Below are the code and all the weights of a small trained network. Each question names an input and a target symbol and asks about switching units off, where a switched-off unit gives its printed mean instead of its output.

import numpy as np


def w(rows, s, z=0):
    codes = np.array(rows[::2]) - 128.0
    scale = np.full(codes.shape[1], s)
    scale[-1] = z or s
    return codes * scale


def norm(h):
    return h / np.sqrt((h * h).mean(-1, keepdims=True) + 1e-5)


def f(y):
    return np.maximum(y, 0)


def softmax(a):
    e = np.exp(a - a.max(-1, keepdims=True))
    return e / e.sum(-1, keepdims=True)


def log_softmax(a):
    a = a - a.max(-1, keepdims=True)
    return a - np.log(np.exp(a).sum(-1, keepdims=True))


def net(x, mask):
    ids = ['ΣΨαγεημφω'.index(c) for c in x.split()]
    T = len(ids)
    res = E[ids] + P[:T]
    u = 0
    for l in range(2):
        q, k, v = (norm(res) @ M[l].T for M in (Q, K, V))
        z = softmax(np.where(np.tri(T) > 0, q @ k.T / 2**0.5, -1e9)) @ v
        res = res + np.where(mask[u], z, O[l][:, -1]) @ O[l][:, :-1]
        u += 1
        y = f(norm(res) @ A[l][:, :-1].T + A[l][:, -1])
        res = res + np.where(mask[u : u + 8], y, B[l][:, -1]) @ B[l][:, :-1]
        u += 8
    return log_softmax(norm(res)[-1] @ U[:, :-1].T + U[:, -1])


Q, K, V, O, A, B = {}, {}, {}, {}, {}, {}
E = w([
[186,45,140,23],'Σ',
[174,45,198,168],'Ψ',
[150,77,129,184],'α',
[240,56,191,4],'γ',
[131,1,190,45],'ε',
[229,44,218,70],'η',
[170,47,196,172],'μ',
[101,48,88,182],'φ',
[147,65,168,228],'ω',
],0.0033)
P = w([
[120,156,132,135],'0',
[221,148,13,229],'1',
[76,84,195,24],'2',
[104,159,158,135],'3',
[105,33,7,221],'4',
[34,2,113,19],'5',
[98,176,160,133],'6',
[221,95,127,135],'7',
[32,24,150,43],'8',
[90,205,158,134],'9',
[247,106,153,114],'10',
[32,62,203,69],'11',
],0.0089)
Q[0] = w([
[28,77,173,75],'0.h1',
[198,248,17,175],'0.h1',
],0.013)
K[0] = w([
[64,227,212,73],'0.h1',
[161,2,108,135],'0.h1',
],0.0084)
V[0] = w([
[1,74,109,97],'0.h1',
[115,69,189,137],'0.h1',
],0.0091)
O[0] = w([
[155,48,219,184,112],'0.h1',
[47,199,253,130,253],'0.h1',
],0.0062,0.0037)
A[0] = w([
[79,133,87,88,170],'0.n1',
[121,152,75,194,253],'0.n2',
[225,64,5,153,169],'0.n3',
[255,212,190,112,147],'0.n4',
[48,124,165,112,38],'0.n5',
[130,41,87,146,164],'0.n6',
[95,101,144,141,56],'0.n7',
[61,110,118,182,34],'0.n8',
],0.0099,0.0026)
B[0] = w([
[175,153,121,154,174],'0.n1',
[149,106,87,170,176],'0.n2',
[89,2,94,145,253],'0.n3',
[100,75,149,138,238],'0.n4',
[122,139,80,101,247],'0.n5',
[220,113,187,166,200],'0.n6',
[147,129,110,110,170],'0.n7',
[111,114,158,59,156],'0.n8',
],0.011,0.0052)
Q[1] = w([
[88,245,198,170],'1.h1',
[161,119,57,168],'1.h1',
],0.013)
K[1] = w([
[248,229,83,116],'1.h1',
[99,69,83,41],'1.h1',
],0.011)
V[1] = w([
[141,110,127,255],'1.h1',
[35,210,128,209],'1.h1',
],0.0092)
O[1] = w([
[109,3,92,156,2],'1.h1',
[82,52,81,2,149],'1.h1',
],0.0096,0.0016)
A[1] = w([
[96,100,159,89,88],'1.n1',
[7,126,157,101,5],'1.n2',
[150,29,57,90,141],'1.n3',
[84,79,60,156,102],'1.n4',
[209,207,132,87,194],'1.n5',
[54,202,82,75,240],'1.n6',
[131,52,126,163,252],'1.n7',
[163,121,158,85,70],'1.n8',
],0.013,0.0035)
B[1] = w([
[61,172,106,216,211],'1.n1',
[75,100,140,163,211],'1.n2',
[217,70,102,208,252],'1.n3',
[181,123,80,254,179],'1.n4',
[188,140,118,216,162],'1.n5',
[177,150,125,17,203],'1.n6',
[187,142,140,4,254],'1.n7',
[85,147,128,166,167],'1.n8',
],0.0097,0.0086)
U = w([
[135,166,151,244,85],'Σ',
[79,107,68,57,102],'Ψ',
[160,74,67,239,181],'α',
[198,229,113,144,158],'γ',
[29,101,176,178,207],'ε',
[126,189,98,54,145],'η',
[87,106,72,70,84],'μ',
[201,64,243,95,1],'φ',
[139,14,72,105,109],'ω',
],0.011,0.0037)

Each question gives the input, a string of symbols that net reads in full, and the target symbol t.
The units are the heads (2 rows each of Q, K, V and O) and the neurons (one row each of A and B). Each row of codes is followed by its name. A weight is (code - 128) times the scale printed after its matrix; where a second scale follows, it is the last column's (O, A, B and U).
mask holds one flag per unit, layer by layer, with each layer's heads first. A switched-off unit (its flag False) gives its mean, the last column of its rows in O or B, instead of its output. The means were averaged over made-up inputs and are rounded, as every weight is.
A unit's drop is (log p(t) with every unit on - log p(t) with that unit switched off) / (log p(t) with every unit on - log p(t) with every unit switched off).
The circuit of an input: a set's keep is (log p(t) with only the set's units on - log p(t) with every unit switched off) / (log p(t) with every unit on - log p(t) with every unit switched off). Starting from the 12 units with the biggest drops (on a tie, the unit counted first), units are removed one at a time, each time the one whose removal leaves the highest keep (on an exact tie, the one counted first), for as long as the keep stays at least 0.8.
units of the circuit, in order: the units of the circuit, biggest drop first
most important unit: the unit with the biggest drop
k most important neurons: the k neurons with the biggest drops, biggest first
top k neurons in layer l: the k neurons of layer l with the biggest drops, biggest first
input γ μ γ γ, target γ: units of the circuit, in order : 0.h1; 0.n3
input ε Σ ε ω γ φ ω, target ε: 2 most important neurons : 0.n3; 1.n3
input Σ ω η η ε ε ε ε ε ε, target Σ: top 2 neurons in layer 0 : 0.n3; 0.n1
input ω ε γ ω ε α Ψ α α Σ, target ω: 3 most important neurons : 0.n3; 0.n6; 0.n2
input Σ γ α, target Σ: most important unit : 1.h1
input φ ε α ε, target φ: units of the circuit, in order : 1.h1; 1.n7; 1.n3
input η ε Σ η η η, target η: 4 most important neurons : 1.n6; 0.n3; 0.n4; 0.n6
input ε ε γ ω ε, target φ: units of the circuit, in order : 0.n6; 1.n7
input η ε Ψ ε ω η γ ε η, target γ: 4 most important neurons : 0.n3; 0.n4; 0.n6; 1.n5
input γ ω γ η Σ γ, target η: units of the circuit, in order : 0.h1; 0.n3; 1.n3; 1.h1
input ω ε γ Ψ η Ψ μ, target ω: top 2 neurons in layer 1 : 1.n3; 1.n6
input ω Σ ε α α ω ω ε ω ε, target ω: units of the circuit, in order : 1.h1; 0.n3
input ε Σ ω α ε ω, target α: top 2 neurons in layer 1 : 1.n7; 1.n1
input ω ε α γ, target ω: units of the circuit, in order : 1.h1; 0.n3; 0.n6
input γ η ε, target γ: units of the circuit, in order : 0.h1; 1.h1
input ε ε Σ γ ε Ψ α, target ε: 2 most important neurons : 0.n8; 1.n3
input ε Ψ ε Ψ μ Σ ε γ γ, target ε: top 2 neurons in layer 1 : 1.n1; 1.n7
input Σ α Ψ, target Σ: 4 most important neurons : 0.n2; 0.n3; 0.n6; 1.n7
input ε γ γ α ε η ε γ ω γ, target ε: most important unit : 0.n4
input φ ε ε ε η Ψ ω ω η α, target φ: most important neuron : 1.n1
input γ γ η η, target γ: 3 most important neurons : 0.n3; 0.n6; 1.n5
input α γ η, target α: top 3 neurons in layer 0 : 0.n3; 0.n6; 0.n5
input ε ε ε η, target ε: 2 most important neurons : 0.n4; 1.n7
input η ε Ψ ε Σ ε α γ α, target Σ: 2 most important neurons : 0.n3; 0.n2
input ω φ μ Ψ, target ω: top 3 neurons in layer 0 : 0.n3; 0.n2; 0.n6
input ε ε ω μ ε α Ψ ε α, target Ψ: 2 most important neurons : 0.n3; 1.n6
